Below are the code and all the weights of a small trained network. Each question names an input and a target symbol and asks about switching units off, where a switched-off unit gives its printed mean instead of its output.

import numpy as np


def w(rows, s, z=0):
    codes = np.array(rows[::2]) - 128.0
    scale = np.full(codes.shape[1], s)
    scale[-1] = z or s
    return codes * scale


def f(y):
    return np.maximum(y, 0)


def softmax(a):
    e = np.exp(a - a.max(-1, keepdims=True))
    return e / e.sum(-1, keepdims=True)


def log_softmax(a):
    a = a - a.max(-1, keepdims=True)
    return a - np.log(np.exp(a).sum(-1, keepdims=True))


def net(x, mask):
    ids = ['γεζηθλμπσω'.index(c) for c in x.split()]
    T = len(ids)
    res = E[ids] + P[:T]
    r = res
    for j in range(3):
        rows = slice(3 * j, 3 * j + 3)
        q, k, v = (r @ M[0][rows].T for M in (Q, K, V))
        z = softmax(np.where(np.tri(T) > 0, q @ k.T / 3**0.5, -1e9)) @ v
        o = O[0][rows]
        res = res + np.where(mask[j], z, o[:, -1]) @ o[:, :-1]
    y = f(res @ A[0][:, :-1].T + A[0][:, -1])
    res = res + np.where(mask[3:7], y, B[0][:, -1]) @ B[0][:, :-1]
    return log_softmax(res[-1] @ U[:, :-1].T + U[:, -1])


Q, K, V, O, A, B = {}, {}, {}, {}, {}, {}
E = w([
[122,55,209,139,137,145],'γ',
[75,111,85,78,171,76],'ε',
[132,154,191,103,175,85],'ζ',
[70,6,99,139,133,90],'η',
[179,130,83,25,144,153],'θ',
[181,146,174,153,181,169],'λ',
[142,88,81,150,168,188],'μ',
[187,91,117,139,182,88],'π',
[106,189,160,82,165,173],'σ',
[44,124,134,128,159,168],'ω',
],0.012)
P = w([
[126,136,116,142,254,134],'0',
[139,101,149,67,108,147],'1',
[139,89,152,74,158,151],'2',
[130,125,129,125,121,126],'3',
[140,119,140,121,156,134],'4',
[130,129,131,135,188,138],'5',
[131,111,150,97,155,155],'6',
[141,111,154,96,212,165],'7',
],0.0074)
Q[0] = w([
[133,100,148,153,129,128],'h0',
[149,161,100,160,1,92],'h0',
[126,100,146,72,244,145],'h0',
[149,176,82,141,57,115],'h1',
[158,82,134,102,217,131],'h1',
[129,135,146,169,90,114],'h1',
[113,80,143,91,194,160],'h2',
[162,158,96,144,84,125],'h2',
[120,148,137,167,54,94],'h2',
],0.012)
K[0] = w([
[110,82,166,105,111,139],'h0',
[145,204,96,22,47,163],'h0',
[126,42,114,247,226,102],'h0',
[107,40,201,136,9,105],'h1',
[75,209,85,145,224,161],'h1',
[141,108,118,78,55,107],'h1',
[156,190,130,138,254,97],'h2',
[82,94,172,133,33,117],'h2',
[147,105,105,96,5,160],'h2',
],0.0079)
V[0] = w([
[85,90,10,175,123,77],'h0',
[105,92,208,151,114,177],'h0',
[42,79,173,127,97,90],'h0',
[207,110,54,69,107,119],'h1',
[24,64,94,167,106,145],'h1',
[201,93,140,210,136,217],'h1',
[140,29,78,124,108,153],'h2',
[100,185,45,88,138,177],'h2',
[100,164,147,94,122,246],'h2',
],0.011)
O[0] = w([
[92,90,17,197,48,79,45],'h0',
[146,103,182,84,90,185,217],'h0',
[99,89,159,42,7,111,114],'h0',
[226,109,52,27,133,132,167],'h1',
[6,66,127,137,172,183,4],'h1',
[220,76,137,243,91,211,181],'h1',
[165,2,97,78,161,193,147],'h2',
[91,221,22,103,190,208,156],'h2',
[107,192,115,93,44,251,177],'h2',
],0.0084,0.0028)
A[0] = w([
[88,103,194,165,156,110,254],'n0',
[172,253,164,142,189,148,196],'n1',
[130,118,180,72,150,64,233],'n2',
[123,75,140,107,144,102,19],'n3',
],0.0057,0.0019)
B[0] = w([
[99,101,227,117,123,99,190],'n0',
[137,162,71,158,2,97,254],'n1',
[132,164,162,51,159,93,204],'n2',
[113,59,119,70,66,130,147],'n3',
],0.0064)
U = w([
[164,82,220,78,130,163,46],'γ',
[52,152,101,85,251,73,70],'ε',
[126,194,169,134,99,5,94],'ζ',
[99,63,77,149,1,73,75],'η',
[186,149,67,54,136,150,190],'θ',
[202,154,142,233,36,132,53],'λ',
[146,90,87,205,192,222,141],'μ',
[193,88,127,180,229,39,200],'π',
[81,217,97,161,20,116,77],'σ',
[19,162,146,155,193,184,255],'ω',
],0.0056,0.0029)

Each question gives the input, a string of symbols that net reads in full, and the target symbol t.
The units are the heads (3 rows each of Q, K, V and O) and the neurons (one row each of A and B). Each row of codes is followed by its name. A weight is (code - 128) times the scale printed after its matrix; where a second scale follows, it is the last column's (O, A, B and U).
mask holds one flag per unit, heads first, then neurons. A switched-off unit (its flag False) gives its mean, the last column of its rows in O or B, instead of its output. The means were averaged over made-up inputs and are rounded, as every weight is.
A unit's drop is (log p(t) with every unit on - log p(t) with that unit switched off) / (log p(t) with every unit on - log p(t) with every unit switched off).
The circuit of an input: a set's keep is (log p(t) with only the set's units on - log p(t) with every unit switched off) / (log p(t) with every unit on - log p(t) with every unit switched off). Starting from all 7 units, units are removed one at a time, each time the one whose removal leaves the highest keep (on an exact tie, the one counted first), for as long as the keep stays at least 0.8.
circuit, biggest first: the units of the circuit, biggest drop first
most important unit: the unit with the biggest drop
k most important neurons: the k neurons with the biggest drops, biggest first
heads that matter: for each layer, one digit per head in row order, 1 if its drop is at least 0.15 and else 0, layers parted by /
drop of u: that unit's drop, to one decimal
input ω μ γ, target ω: heads that matter : 011
input ω θ σ, target ω: circuit, biggest first : [h1]
input γ π ζ, target γ: heads that matter : 101
input γ γ ω, target γ: circuit, biggest first : [h0; h2]
input μ ζ ω, target μ: circuit, biggest first : [h1; h0; h2]
input π γ π, target π: circuit, biggest first : [h2; h0]
input η π π π θ σ λ ε, target η: heads that matter : 100
input ε π θ η γ ε, target ε: heads that matter : 011
input π θ σ, target π: heads that matter : 101
input ζ θ θ γ ε ζ θ, target ζ: circuit, biggest first : [h2; h1]
input λ ω π, target λ: circuit, biggest first : [h1; h2]
input σ π σ, target σ: circuit, biggest first : [h2; n1]
input π ζ λ, target π: circuit, biggest first : [h2; h0]
input λ π π, target λ: most important unit : h1
input γ γ π, target γ: circuit, biggest first : [h0; h2; n1]
input ε ω ω, target ε: circuit, biggest first : [h1; h2]
input θ σ ω, target θ: circuit, biggest first : [h1; h2]
input σ π λ, target λ: 2 most important neurons : [n1; n2]
input μ η ω, target μ: circuit, biggest first : [h1; h2; h0]
input γ ω γ ζ ω, target γ: circuit, biggest first : [h0]
input γ ω γ ω ω π, target γ: 2 most important neurons : [n0; n1]
input π μ μ μ, target μ: circuit, biggest first : [h1; h0; n1]
input γ ω ζ η η, target η: heads that matter : 101
input γ γ γ μ σ, target γ: heads that matter : 101
input μ λ γ, target μ: heads that matter : 011
input θ π θ ε θ γ γ, target θ: drop of n0 : 0.1
input γ ζ γ γ ε μ γ, target γ: drop of h0 : 0.5
input π ω μ θ π μ γ, target π: drop of h0 : 0.3
